Here is a tiny trained network, its code and every weight. The questions are about switching its units off for an input and a target symbol, where a switched-off unit gives its printed mean instead of its output.

import numpy as np


def w(rows, s, z=0):
    codes = np.array(rows[::2]) - 128.0
    scale = np.full(codes.shape[1], s)
    scale[-1] = z or s
    return codes * scale


def norm(h):
    return h / np.sqrt((h * h).mean(-1, keepdims=True) + 1e-5)


def f(y):
    return np.maximum(y, 0)


def softmax(a):
    e = np.exp(a - a.max(-1, keepdims=True))
    return e / e.sum(-1, keepdims=True)


def log_softmax(a):
    a = a - a.max(-1, keepdims=True)
    return a - np.log(np.exp(a).sum(-1, keepdims=True))


def net(x, mask):
    ids = ['ΔΣΦΩβγεζηθλμξπτ'.index(c) for c in x.split()]
    T = len(ids)
    res = E[ids] + P[:T]
    u = 0
    for l in range(2):
        q, k, v = (norm(res) @ M[l].T for M in (Q, K, V))
        z = softmax(np.where(np.tri(T) > 0, q @ k.T / 3**0.5, -1e9)) @ v
        res = res + np.where(mask[u], z, O[l][:, -1]) @ O[l][:, :-1]
        u += 1
        y = f(norm(res) @ A[l][:, :-1].T + A[l][:, -1])
        res = res + np.where(mask[u : u + 8], y, B[l][:, -1]) @ B[l][:, :-1]
        u += 8
    return log_softmax(norm(res)[-1] @ U[:, :-1].T + U[:, -1])


Q, K, V, O, A, B = {}, {}, {}, {}, {}, {}
E = w([
[130,178,144,138,164,127,127,70,158],'Δ',
[134,168,168,154,173,111,117,78,138],'Σ',
[138,159,147,138,166,121,134,78,158],'Φ',
[142,209,140,168,138,135,140,107,132],'Ω',
[134,198,190,167,144,131,99,111,116],'β',
[146,176,195,97,135,86,123,142,122],'γ',
[119,147,163,119,142,165,135,108,148],'ε',
[86,149,178,67,169,86,114,99,189],'ζ',
[122,161,177,87,105,126,154,124,127],'η',
[136,126,139,163,172,200,123,128,114],'θ',
[125,141,154,133,151,205,130,149,128],'λ',
[193,51,45,2,158,132,92,158,111],'μ',
[118,77,140,169,117,130,121,143,234],'ξ',
[204,137,115,90,57,177,232,125,143],'π',
[170,109,118,150,90,211,186,157,165],'τ',
],0.0089)
P = w([
[52,108,181,179,170,109,254,93,94],'0',
[125,123,193,129,201,155,206,164,150],'1',
[176,129,187,128,180,161,171,166,171],'2',
[201,133,184,127,139,175,121,156,171],'3',
[207,124,159,109,115,178,102,144,173],'4',
[192,124,138,106,89,173,77,134,177],'5',
[197,121,119,97,72,175,48,156,173],'6',
[188,130,110,84,65,179,35,142,172],'7',
[186,135,113,76,50,163,23,135,181],'8',
],0.0055)
Q[0] = w([
[205,80,209,34,156,206,89,236,229],'0.h1',
[122,55,60,191,44,116,104,163,37],'0.h1',
[170,174,146,124,10,150,88,137,138],'0.h1',
],0.013)
K[0] = w([
[183,35,3,71,104,122,135,113,131],'0.h1',
[148,207,142,164,219,85,189,16,170],'0.h1',
[158,112,137,92,194,162,89,94,144],'0.h1',
],0.015)
V[0] = w([
[72,124,223,68,180,9,49,144,178],'0.h1',
[129,101,44,194,207,119,18,123,89],'0.h1',
[180,212,106,79,109,40,158,190,25],'0.h1',
],0.012)
O[0] = w([
[152,19,216,101,177,25,62,83,96,53],'0.h1',
[190,224,144,214,254,29,156,202,112,112],'0.h1',
[196,201,160,98,179,150,177,6,253,250],'0.h1',
],0.0048,0.002)
A[0] = w([
[91,27,214,104,131,132,44,47,66,65],'0.n1',
[2,160,74,158,74,209,178,205,107,147],'0.n2',
[153,81,131,226,161,210,143,75,126,248],'0.n3',
[61,206,171,161,194,163,182,183,125,107],'0.n4',
[162,104,97,199,37,73,105,156,178,49],'0.n5',
[78,97,64,133,42,143,95,64,105,5],'0.n6',
[107,187,180,130,120,150,68,101,162,158],'0.n7',
[79,56,126,134,192,23,180,124,48,129],'0.n8',
],0.0097,0.0013)
B[0] = w([
[91,167,147,71,16,46,146,184,124,218],'0.n1',
[120,114,110,48,45,24,183,194,101,212],'0.n2',
[144,127,125,115,88,73,170,149,120,203],'0.n3',
[153,128,137,92,148,69,160,73,152,211],'0.n4',
[97,170,182,146,141,124,118,161,179,157],'0.n5',
[129,108,249,78,146,208,96,114,137,191],'0.n6',
[175,87,170,151,84,121,138,128,65,255],'0.n7',
[132,76,67,101,89,123,180,53,187,168],'0.n8',
],0.012,0.0057)
Q[1] = w([
[187,116,137,131,162,136,107,103,149],'1.h1',
[206,46,189,126,72,197,122,126,177],'1.h1',
[183,149,50,157,1,44,20,64,180],'1.h1',
],0.0043)
K[1] = w([
[90,196,89,143,106,138,93,131,182],'1.h1',
[35,148,61,102,132,135,106,123,145],'1.h1',
[46,255,147,101,197,129,61,162,97],'1.h1',
],0.0047)
V[1] = w([
[202,160,66,139,154,151,7,189,221],'1.h1',
[81,121,188,172,127,132,203,182,228],'1.h1',
[147,113,153,173,116,133,119,159,151],'1.h1',
],0.018)
O[1] = w([
[117,66,167,61,2,73,178,131,120,12],'1.h1',
[168,76,126,193,138,169,137,133,170,155],'1.h1',
[145,99,158,168,132,134,155,87,122,86],'1.h1',
],0.012,0.011)
A[1] = w([
[167,49,93,68,163,159,129,156,117,6],'1.n1',
[116,107,69,221,254,154,157,72,131,68],'1.n2',
[210,120,122,157,220,135,148,130,161,93],'1.n3',
[219,79,143,143,126,182,173,114,160,88],'1.n4',
[169,190,135,82,102,126,148,161,145,147],'1.n5',
[144,123,101,95,188,209,133,135,150,102],'1.n6',
[94,85,63,193,88,106,91,169,100,1],'1.n7',
[95,184,108,245,124,119,104,103,93,8],'1.n8',
],0.015,0.0028)
B[1] = w([
[157,207,144,132,120,144,70,163,180,168],'1.n1',
[113,33,163,248,230,91,114,122,129,214],'1.n2',
[133,164,135,9,51,143,166,137,130,248],'1.n3',
[102,98,102,201,142,128,65,161,139,190],'1.n4',
[124,107,119,183,186,156,144,89,102,207],'1.n5',
[143,70,133,143,87,88,184,82,85,197],'1.n6',
[194,121,198,153,72,132,142,104,190,138],'1.n7',
[113,149,161,194,58,78,82,97,26,151],'1.n8',
],0.016,0.017)
U = w([
[162,111,158,133,35,108,110,187,233,46],'Δ',
[177,181,128,145,210,148,3,87,158,189],'Σ',
[128,135,113,106,175,147,132,206,73,63],'Φ',
[127,164,54,125,154,67,168,204,107,88],'Ω',
[146,35,144,178,208,87,158,104,122,212],'β',
[142,86,46,158,61,212,152,75,121,128],'γ',
[52,77,92,44,106,46,53,129,103,183],'ε',
[81,141,115,118,147,138,146,105,165,90],'ζ',
[140,108,80,138,104,190,180,199,108,102],'η',
[81,106,206,94,120,228,80,57,114,6],'θ',
[88,170,66,157,114,85,159,65,205,95],'λ',
[74,110,146,73,160,159,94,179,71,112],'μ',
[204,154,134,23,120,94,191,63,126,165],'ξ',
[67,143,111,121,155,141,150,109,151,105],'π',
[92,185,154,219,108,99,107,109,68,191],'τ',
],0.0068,0.0022)

Each question gives the input, a string of symbols that net reads in full, and the target symbol t.
The units are the heads (3 rows each of Q, K, V and O) and the neurons (one row each of A and B). Each row of codes is followed by its name. A weight is (code - 128) times the scale printed after its matrix; where a second scale follows, it is the last column's (O, A, B and U).
mask holds one flag per unit, layer by layer, with each layer's heads first. A switched-off unit (its flag False) gives its mean, the last column of its rows in O or B, instead of its output. The means were averaged over made-up inputs and are rounded, as every weight is.
A unit's drop is (log p(t) with every unit on - log p(t) with that unit switched off) / (log p(t) with every unit on - log p(t) with every unit switched off).
The circuit of an input: a set's keep is (log p(t) with only the set's units on - log p(t) with every unit switched off) / (log p(t) with every unit on - log p(t) with every unit switched off). Starting from the 12 units with the biggest drops (on a tie, the unit counted first), units are removed one at a time, each time the one whose removal leaves the highest keep (on an exact tie, the one counted first), for as long as the keep stays at least 0.8.
circuit, biggest first: the units of the circuit, biggest drop first
top k neurons: the k neurons with the biggest drops, biggest first
top k neurons in layer l: the k neurons of layer l with the biggest drops, biggest first
input μ Σ Σ μ θ ξ η, target Δ: top 4 neurons : 0.n2, 0.n7, 1.n4, 1.n2
input β ζ β η, target θ: circuit, biggest first : 0.h1, 0.n6
input π Σ Σ μ ζ β μ ε, target ξ: circuit, biggest first : 0.h1, 1.n3
input η Ω γ Ω ξ ξ γ, target Δ: circuit, biggest first : 0.h1, 1.n7, 0.n8, 1.n6
input ε ζ ε ξ, target Δ: top neuron : 1.n7
input μ β μ π, target γ: top 3 neurons in layer 1 : 1.n2, 1.n4, 1.n5
input γ Δ ε β μ μ ξ Ω, target Δ: top 2 neurons : 0.n1, 0.n7
input μ Δ τ μ Σ γ, target ξ: top 4 neurons in layer 0 : 0.n7, 0.n4, 0.n5, 0.n6
input Δ ξ μ γ μ η, target ξ: top 4 neurons in layer 0 : 0.n4, 0.n7, 0.n6, 0.n5
input θ β β, target Ω: circuit, biggest first : 0.h1, 0.n2, 1.h1
input μ μ μ μ Φ, target ξ: top 2 neurons : 1.n2, 0.n6
input ξ μ Σ β ζ μ ε, target ξ: top 2 neurons : 1.n2, 0.n7
input β μ β μ η β μ μ β, target ξ: top 2 neurons : 1.n2, 1.n4
input ξ π β, target γ: top 3 neurons : 1.n2, 1.n6, 0.n2
input μ β γ μ β θ, target ξ: circuit, biggest first : 1.n3
input μ μ ξ Φ, target Δ: top 4 neurons : 0.n7, 0.n2, 1.n4, 1.n2
input Φ Δ μ Δ μ Δ, target ξ: top 2 neurons in layer 1 : 1.n2, 1.n3
input β Δ Σ, target τ: top 3 neurons : 0.n1, 1.n3, 1.n2
input β β τ, target η: top 2 neurons : 0.n2, 1.n2
input λ λ μ τ β μ μ, target Σ: top 3 neurons : 0.n7, 1.n3, 0.n2
input β ζ β β, target ε: circuit, biggest first : 0.h1, 0.n1
input ξ Φ ζ, target Δ: top 2 neurons : 0.n1, 1.n7
input β β β, target τ: top 3 neurons : 0.n1, 1.n3, 1.n2
input Δ ε μ Φ μ β λ, target ξ: circuit, biggest first : 1.n3, 0.h1
input μ μ θ μ ζ β μ Σ, target ξ: top 2 neurons in layer 0 : 0.n6, 0.n4
input μ Σ μ π ξ ξ ξ θ γ, target Δ: top 2 neurons : 1.n2, 1.n5
input ζ θ Σ μ π μ μ, target Σ: top 3 neurons in layer 1 : 1.n3, 1.n6, 1.n1
input ξ π η ξ, target γ: circuit, biggest first : 0.h1
